Below is a small trained network, with its code and all its weights. Each question gives an input and a target symbol and asks what happens when units are switched off, that is, made to give their printed mean instead of their output.

import numpy as np


def w(rows, s, z=0):
    codes = np.array(rows[::2]) - 128.0
    scale = np.full(codes.shape[1], s)
    scale[-1] = z or s
    return codes * scale


def f(y):
    return y / 2 * (1 + np.tanh(0.7978845608 * (y + 0.044715 * y**3)))


def softmax(a):
    e = np.exp(a - a.max(-1, keepdims=True))
    return e / e.sum(-1, keepdims=True)


def log_softmax(a):
    a = a - a.max(-1, keepdims=True)
    return a - np.log(np.exp(a).sum(-1, keepdims=True))


def net(x, mask):
    ids = ['βγεθμξπστω'.index(c) for c in x.split()]
    T = len(ids)
    res = E[ids] + P[:T]
    u = 0
    for l in range(3):
        q, k, v = (res @ M[l].T for M in (Q, K, V))
        z = softmax(np.where(np.tri(T) > 0, q @ k.T / 2**0.5, -1e9)) @ v
        res = res + np.where(mask[u], z, O[l][:, -1]) @ O[l][:, :-1]
        u += 1
        y = f(res @ A[l][:, :-1].T + A[l][:, -1])
        res = res + np.where(mask[u : u + 4], y, B[l][:, -1]) @ B[l][:, :-1]
        u += 4
    return log_softmax(res[-1] @ U[:, :-1].T + U[:, -1])


Q, K, V, O, A, B = {}, {}, {}, {}, {}, {}
E = w([
[202,151,106,51,47,152,79,90],'β',
[130,4,142,77,198,155,93,193],'γ',
[221,73,104,190,125,174,90,147],'ε',
[96,142,7,184,2,73,182,35],'θ',
[111,69,113,121,94,87,172,114],'μ',
[125,92,65,150,90,199,210,56],'ξ',
[214,44,142,108,113,180,142,164],'π',
[115,107,40,176,86,184,142,78],'σ',
[216,183,41,114,149,158,65,117],'τ',
[147,121,146,89,128,172,25,241],'ω',
],0.016)
P = w([
[115,158,104,189,191,220,156,46],'0',
[115,162,92,157,191,67,112,215],'1',
[121,110,81,131,142,127,123,163],'2',
[77,115,169,159,159,108,76,141],'3',
[78,165,173,97,87,119,89,160],'4',
[65,129,165,86,56,150,108,167],'5',
[138,129,158,182,19,191,86,189],'6',
[1,135,226,54,185,128,47,78],'7',
[123,156,160,174,130,133,55,147],'8',
[91,159,180,96,40,119,143,187],'9',
[124,90,188,199,90,178,80,161],'10',
[140,110,134,174,63,101,140,247],'11',
[83,189,162,180,44,122,96,116],'12',
[136,145,108,193,39,80,168,119],'13',
],0.009)
Q[0] = w([
[119,111,203,89,139,148,125,134],'0.h1',
[78,110,2,216,111,223,141,243],'0.h1',
],0.0053)
K[0] = w([
[53,140,42,140,1,60,82,179],'0.h1',
[128,198,214,144,102,245,121,54],'0.h1',
],0.0055)
V[0] = w([
[2,130,123,207,128,151,77,141],'0.h1',
[206,68,96,182,15,179,77,11],'0.h1',
],0.0047)
O[0] = w([
[49,77,218,183,183,142,248,85,112],'0.h1',
[157,213,118,94,90,43,115,161,254],'0.h1',
],0.017,0.0071)
A[0] = w([
[105,74,115,236,60,101,105,130,222],'0.n1',
[35,118,99,111,75,35,114,160,254],'0.n2',
[166,86,39,106,1,161,36,142,230],'0.n3',
[76,116,236,200,226,220,65,158,111],'0.n4',
],0.0057,0.0029)
B[0] = w([
[140,196,158,67,125,199,117,167,150],'0.n1',
[113,244,193,163,210,153,73,120,192],'0.n2',
[88,123,183,165,254,63,94,84,250],'0.n3',
[214,187,3,191,116,145,149,78,129],'0.n4',
],0.0065,0.017)
Q[1] = w([
[107,129,79,132,227,79,137,76],'1.h1',
[207,173,178,133,123,140,1,174],'1.h1',
],0.006)
K[1] = w([
[219,127,229,183,140,130,168,50],'1.h1',
[211,143,124,135,104,255,206,97],'1.h1',
],0.0053)
V[1] = w([
[199,89,71,187,124,160,253,75],'1.h1',
[217,146,87,124,181,70,174,95],'1.h1',
],0.0054)
O[1] = w([
[110,123,155,46,255,224,129,69,2],'1.h1',
[132,139,145,113,75,130,216,80,224],'1.h1',
],0.013,0.0077)
A[1] = w([
[161,109,98,187,166,2,136,108,105],'1.n1',
[120,165,124,189,180,43,208,92,251],'1.n2',
[152,180,160,165,148,68,157,205,53],'1.n3',
[165,119,224,61,204,188,120,168,40],'1.n4',
],0.0047,0.0024)
B[1] = w([
[105,140,184,172,113,182,27,150,250],'1.n1',
[89,153,185,1,156,196,207,117,238],'1.n2',
[150,70,58,154,113,135,136,46,243],'1.n3',
[136,88,115,167,89,135,141,99,142],'1.n4',
],0.011)
Q[2] = w([
[128,125,113,91,89,111,74,125],'2.h1',
[178,112,144,127,161,236,254,162],'2.h1',
],0.0082)
K[2] = w([
[129,254,81,93,133,168,105,130],'2.h1',
[191,23,121,126,206,38,147,208],'2.h1',
],0.0068)
V[2] = w([
[114,208,152,129,170,157,101,164],'2.h1',
[116,196,140,129,218,153,255,186],'2.h1',
],0.0059)
O[2] = w([
[248,97,144,193,161,100,154,127,254],'2.h1',
[1,208,215,161,153,168,161,216,84],'2.h1',
],0.0096,0.0082)
A[2] = w([
[179,95,188,253,251,93,107,71,212],'2.n1',
[116,129,158,135,85,116,209,165,22],'2.n2',
[154,138,168,125,133,109,124,191,2],'2.n3',
[127,162,68,114,83,87,175,184,89],'2.n4',
],0.0063,0.0027)
B[2] = w([
[20,108,162,70,46,109,230,117,254],'2.n1',
[95,245,89,52,243,166,101,87,156],'2.n2',
[98,129,110,185,1,86,119,77,148],'2.n3',
[113,62,152,210,34,236,161,116,141],'2.n4',
],0.0076,0.0098)
U = w([
[122,143,139,155,95,182,73,200,2],'β',
[144,108,215,150,124,75,112,108,215],'γ',
[131,110,146,155,169,124,149,163,32],'ε',
[157,82,88,137,125,120,121,65,70],'θ',
[137,83,159,124,153,209,120,143,95],'μ',
[152,67,192,114,153,254,73,117,108],'ξ',
[159,127,157,101,61,167,152,161,254],'π',
[134,88,158,137,184,75,132,149,107],'σ',
[150,121,162,121,174,132,165,127,21],'τ',
[148,126,125,213,152,90,156,124,202],'ω',
],0.0071,0.003)

Each question gives the input, a string of symbols that net reads in full, and the target symbol t.
The units are the heads (2 rows each of Q, K, V and O) and the neurons (one row each of A and B). Each row of codes is followed by its name. A weight is (code - 128) times the scale printed after its matrix; where a second scale follows, it is the last column's (O, A, B and U).
mask holds one flag per unit, layer by layer, with each layer's heads first. A switched-off unit (its flag False) gives its mean, the last column of its rows in O or B, instead of its output. The means were averaged over made-up inputs and are rounded, as every weight is.
A unit's drop is (log p(t) with every unit on - log p(t) with that unit switched off) / (log p(t) with every unit on - log p(t) with every unit switched off).
The circuit of an input: a set's keep is (log p(t) with only the set's units on - log p(t) with every unit switched off) / (log p(t) with every unit on - log p(t) with every unit switched off). Starting from the 12 units with the biggest drops (on a tie, the unit counted first), units are removed one at a time, each time the one whose removal leaves the highest keep (on an exact tie, the one counted first), for as long as the keep stays at least 0.8.
units of the circuit, in order: the units of the circuit, biggest drop first
k most important neurons: the k neurons with the biggest drops, biggest first
top k neurons in layer l: the k neurons of layer l with the biggest drops, biggest first
input θ β β β θ ε τ π β π σ, target β: units of the circuit, in order => 2.h1; 0.h1; 1.n2
input θ β ε σ σ σ θ σ β β, target β: top 2 neurons in layer 2 => 2.n1; 2.n2
input γ ω σ ε τ μ ω, target ξ: units of the circuit, in order => 0.h1; 1.h1
input θ ε ε ε θ ξ θ ε γ γ θ ω ω ω, target β: 3 most important neurons => 1.n2; 0.n3; 2.n2
input β β θ θ ε β γ ξ μ σ ω β β π, target θ: units of the circuit, in order => 0.h1; 2.h1; 1.h1
input β β β θ ω θ γ γ τ, target θ: top 2 neurons in layer 1 => 1.n3; 1.n1
input β γ β γ π, target θ: units of the circuit, in order => 2.h1; 0.h1; 1.h1
input γ ω ξ, target ξ: most important neuron => 0.n4
input γ β σ τ β τ, target ξ: 3 most important neurons => 0.n4; 0.n3; 0.n2
input β β σ, target θ: units of the circuit, in order => 2.h1; 0.h1
input ξ μ τ β τ β σ θ θ, target τ: 2 most important neurons => 0.n2; 0.n3
input β ε ε ξ γ β ω, target θ: units of the circuit, in order => 2.h1; 0.h1; 1.h1; 1.n3
input ξ β μ, target τ: 2 most important neurons => 1.n1; 0.n2
input β θ β ε ξ β σ β ξ ε β θ β, target θ: units of the circuit, in order => 2.h1
input θ τ θ γ β ω ξ γ ε θ τ θ π, target β: units of the circuit, in order => 2.h1; 0.h1; 1.n2; 1.h1
input β ξ μ β, target θ: 2 most important neurons => 1.n1; 1.n3
input γ β μ β, target ξ: units of the circuit, in order => 0.h1; 1.h1; 0.n4
input β β ε ξ, target θ: units of the circuit, in order => 2.h1; 0.h1; 1.h1
input θ μ ε τ ξ γ ε β ω τ β θ ε, target β: 2 most important neurons => 1.n2; 1.n1
input θ γ ω, target β: top 2 neurons in layer 0 => 0.n3; 0.n2
input γ ω γ, target ξ: units of the circuit, in order => 0.h1
input γ τ β β μ ξ τ ε τ γ ξ ω γ, target ξ: 3 most important neurons => 0.n4; 0.n3; 1.n4
input β ω θ θ τ σ ε ξ, target θ: units of the circuit, in order => 2.h1; 1.h1
input θ ε β τ θ β τ, target β: units of the circuit, in order => 2.h1; 1.n2
input β ξ β β β μ, target θ: 3 most important neurons => 1.n3; 1.n1; 0.n3
